Each row has a name. Each question is about the rows just above it. Places in a row count from 1.

dat: [ 0.56 -3.77  6.41 -8.25  8.75  8.25 -8.37]
nasik: [ 0.32  0.23 -0.04 -0.67  2.31  7.78 -8.23]
Sereg: [ 0.06  0.23 -0.52 -0.74  1.72  0.98 -4.68]
Changed nasik: [ 0.32  0.22 -0.04 -0.67  2.31  7.78 -8.23]. Place and old value: : 2, [0.23]
Changed nasik: [ 0.32  0.23 -0.03 -0.67  2.31  7.78 -8.23]. Place and old value: : 3, [-0.04]

nuvi: [-3.01 -3.36  1.39  5.81 -5.70 -8.23]
gabi: [ 0.71 -6.15  3.80 -8.24 -7.45  1.75]
nasik: [-6.01 -7.89  6.22 -6.46 -8.06 -7.96]
dat: [ 5.75 -5.03 -6.17 -7.48  6.81  7.24]
basav: [ 7.82 -0.44 -2.49 -7.48  6.81  7.59]
zab: [-4.77  2.04 -1.57  4.91 -0.82 -8.42]
Sise: [ 5.75 -5.03 -6.17  4.99 -8.19  7.56]
pamu: [-1.68 -0.70  7.53  2.20  3.63 -8.19]
Where does [-1.68 -0.70  7.53  2.19  3.63 -8.19] differ from pamu, and what was there? : 4, [2.20]
Where does [-4.77  2.03 -1.57  4.91 -0.82 -8.42] differ from zab, and what was there? : 2, [2.04]
Changed nuvi: [-3.01 -3.37  1.39  5.81 -5.70 -8.23]. Place and old value: : 2, [-3.36]
One entry of gabi was changed: [ 0.71 -6.14  3.80 -8.24 -7.45  1.75]. Where, and from what? : 2, [-6.15]
Where does [ 7.82 -0.44 -2.49 -7.47  6.81  7.59] differ from basav, and what was there? : 4, [-7.48]

Sise: [ 0.74  7.00  4.22  3.34  0.69 -1.37 -1.61  3.60  2.99 -1.92  1.40  1.10
 -1.39  0.84 -1.42 -3.71 -0.82  0.44 -2.75 -0.57 -1.01 -2.52 -3.21  0.04
  1.96  1.01 -5.33  0.88]
fek: [ 0.30  2.23 -1.46 -1.55 -0.21  1.13 -4.28  1.48 -2.84 -2.59  0.94 -0.17
  1.24 -0.07 -0.59 -5.31  1.60  2.15 -4.58 -0.22 -1.09  3.26  0.18 -0.05
  3.29 -0.71 -2.47  0.60]
dat: [ 1.13 -0.99 -3.81 -0.18  0.16 -0.69  3.04 -4.40  1.54 -0.97 -1.09  0.44
  0.79  3.34 -0.93 -0.62  0.99  1.80 -0.62 -0.34 -1.06 -2.71  0.20 -0.42
 -7.83 -1.33 -0.83  1.09]
gabi: [ 0.70  3.14  1.60  4.26  0.35 -1.20  0.22  2.00  1.33  0.84 -1.23  0.82
  0.73  8.76 -3.94 -5.97 -0.28  0.58  4.00 -0.87 -1.37  2.53 -2.53 -0.30
  2.21  0.17  0.50 -0.17]
zab: [-0.78 -3.84 -1.32 -0.63  0.26  1.68 -3.44 -4.04  3.06  2.99 -1.75 -0.48
 -1.02  1.25  1.56 -2.25  0.93  0.94 -5.53  0.34 -0.56 -0.02  2.10  0.37
  0.24  0.69 -0.90 -0.84]
Where does [ 0.70  3.14  1.60  4.26  0.34 -1.20  0.22  2.00  1.33  0.84 -1.23  0.82
  0.73  8.76 -3.94 -5.97 -0.28  0.58  4.00 -0.87 -1.37  2.53 -2.53 -0.30
  2.21  0.17  0.50 -0.17] differ from gabi, and what was there? : 5, [0.35]
Changed Sise: [ 0.74  7.00  4.22  3.34  0.69 -1.37 -1.60  3.60  2.99 -1.92  1.40  1.10
 -1.39  0.84 -1.42 -3.71 -0.82  0.44 -2.75 -0.57 -1.01 -2.52 -3.21  0.04
  1.96  1.01 -5.33  0.88]. Place and old value: : 7, [-1.61]
Changed fek: [ 0.30  2.23 -1.46 -1.55 -0.21  1.13 -4.28  1.48 -2.84 -2.59  0.94 -0.17
  1.24 -0.07 -0.59 -5.31  1.60  2.15 -4.58 -0.22 -1.09  3.26  0.17 -0.05
  3.29 -0.71 -2.47  0.60]. Place and old value: : 23, [0.18]
One entry of dat was changed: [ 1.13 -0.99 -3.81 -0.18  0.16 -0.69  3.04 -4.40  1.54 -0.97 -1.09  0.43
  0.79  3.34 -0.93 -0.62  0.99  1.80 -0.62 -0.34 -1.06 -2.71  0.20 -0.42
 -7.83 -1.33 -0.83  1.09]. Where, and from what? : 12, [0.44]
Changed gabi: [ 0.71  3.14  1.60  4.26  0.35 -1.20  0.22  2.00  1.33  0.84 -1.23  0.82
  0.73  8.76 -3.94 -5.97 -0.28  0.58  4.00 -0.87 -1.37  2.53 -2.53 -0.30
  2.21  0.17  0.50 -0.17]. Place and old value: : 1, [0.70]

gabi: [ 0.51  2.93 -4.10  1.15]
nuvi: [ 3.57  7.67 -3.07  7.91]
zab: [ 4.23  8.02 -2.66  0.63]
Lef: [2.99 4.63 2.79 4.02]
Sise: [ 5.99 -1.16  2.89 -0.74]
dat: [ 0.51  4.26 -4.10  1.15]
Where does [2.99 4.63 2.79 4.01] differ from Lef, and what was there? : 4, [4.02]
Where does [2.99 4.62 2.79 4.02] differ from Lef, and what was there? : 2, [4.63]
Changed dat: [ 0.51  4.26 -4.11  1.15]. Place and old value: : 3, [-4.10]

